Below is a small trained network, with its code and all its weights. Each question gives an input and a class and asks what happens when units are switched off, that is, made to give their printed mean instead of their output.

import numpy as np


def w(rows, s, z=0):
    codes = np.array(rows[::2]) - 128.0
    scale = np.full(codes.shape[1], s)
    scale[-1] = z or s
    return codes * scale


def f(y):
    return y / 2 * (1 + np.tanh(0.7978845608 * (y + 0.044715 * y**3)))


def log_softmax(a):
    a = a - a.max(-1, keepdims=True)
    return a - np.log(np.exp(a).sum(-1, keepdims=True))


def net(x, mask):
    res = np.array(x, float).reshape(1, 7) / 4 @ E
    y = f(res @ A[0][:, :-1].T + A[0][:, -1])
    res = res + np.where(mask, y, B[0][:, -1]) @ B[0][:, :-1]
    return log_softmax(res[-1] @ U[:, :-1].T + U[:, -1])


A, B = {}, {}
E = w([
[104,102,55,222,141],'x0',
[90,161,184,20,165],'x1',
[131,132,47,158,2],'x2',
[103,58,165,97,169],'x3',
[212,86,178,214,47],'x4',
[199,8,130,96,143],'x5',
[47,33,2,180,151],'x6',
],0.0063)
A[0] = w([
[196,128,157,129,90,253],'neuron 0',
[89,255,86,91,165,240],'neuron 1',
[124,58,56,216,52,216],'neuron 2',
[57,31,151,138,204,107],'neuron 3',
[79,91,26,152,38,134],'neuron 4',
[219,80,133,181,127,242],'neuron 5',
],0.0083,0.005)
B[0] = w([
[1,59,101,227,160,220],'neuron 0',
[66,105,254,153,147,242],'neuron 1',
[71,126,98,62,20,254],'neuron 2',
[165,159,91,112,240,185],'neuron 3',
[113,67,193,83,143,213],'neuron 4',
[81,89,62,165,89,226],'neuron 5',
],0.0088,0.008)
U = w([
[250,189,86,124,63,2],'0',
[149,202,93,146,87,4],'1',
[84,141,222,99,114,239],'2',
[109,54,64,223,1,219],'3',
[190,64,81,47,221,72],'4',
],0.0082,0.004)

Each question gives the input, the list of numbers given to net, and the class t.
The units are the neurons (one row each of A and B). Each row of codes is followed by its name. A weight is (code - 128) times the scale printed after its matrix; where a second scale follows, it is the last column's (A, B and U).
mask holds one flag per neuron, in row order. A switched-off neuron (its flag False) gives its mean, the last column of its row in B, instead of its output. The means were averaged over made-up inputs and are rounded, as every weight is.
A unit's drop is (log p(t) with every unit on - log p(t) with that unit switched off) / (log p(t) with every unit on - log p(t) with every unit switched off).
The circuit of an input: a set's keep is (log p(t) with only the set's units on - log p(t) with every unit switched off) / (log p(t) with every unit on - log p(t) with every unit switched off). Starting from all 6 units, units are removed one at a time, each time the one whose removal leaves the highest keep (on an exact tie, the one counted first), for as long as the keep stays at least 0.8.
units of the circuit, in order: the units of the circuit, biggest drop first
unit that matters most: the unit with the biggest drop
top k neurons: the k neurons with the biggest drops, biggest first
drop when u is switched off: that unit's drop, to one decimal
input [-5,5,7,-2,7,-3,-5], class 3: unit that matters most	neuron 0
input [-3,-1,-4,-8,6,-4,-3], class 3: units of the circuit, in order	[neuron 0; neuron 4]
input [-2,0,3,-5,-8,2,6], class 2: units of the circuit, in order	[neuron 1; neuron 5]
input [2,-6,-7,6,-3,7,-6], class 4: units of the circuit, in order	[neuron 3; neuron 1]
input [-7,-3,-4,4,6,-3,0], class 3: units of the circuit, in order	[neuron 1; neuron 0]
input [2,-2,4,4,-7,1,3], class 4: units of the circuit, in order	[neuron 3; neuron 0]
input [3,6,6,-1,-3,2,3], class 2: units of the circuit, in order	[neuron 5; neuron 4]
input [2,6,4,2,2,-6,4], class 2: units of the circuit, in order	[neuron 5; neuron 0]
input [-3,2,-5,5,1,7,-4], class 4: units of the circuit, in order	[neuron 1; neuron 3]
input [5,4,-1,1,1,-2,8], class 2: units of the circuit, in order	[neuron 4; neuron 5]
input [8,-1,-6,-2,1,1,7], class 4: top 4 neurons	[neuron 3; neuron 0; neuron 4; neuron 1]
input [-4,0,-6,-8,-1,6,8], class 4: units of the circuit, in order	[neuron 3; neuron 0]
input [0,3,-1,8,-5,-1,1], class 4: top 2 neurons	[neuron 3; neuron 2]
input [6,-4,-6,-7,-3,-3,1], class 2: unit that matters most	neuron 1
input [7,2,2,-3,-1,-5,-4], class 2: top 2 neurons	[neuron 1; neuron 5]
input [-3,-1,4,-7,-6,-7,0], class 2: drop when neuron 1 is switched off	0.3
input [1,7,-4,7,0,4,2], class 4: drop when neuron 3 is switched off	0.1
input [-4,-8,-4,-7,1,7,-7], class 3: drop when neuron 0 is switched off	0.1
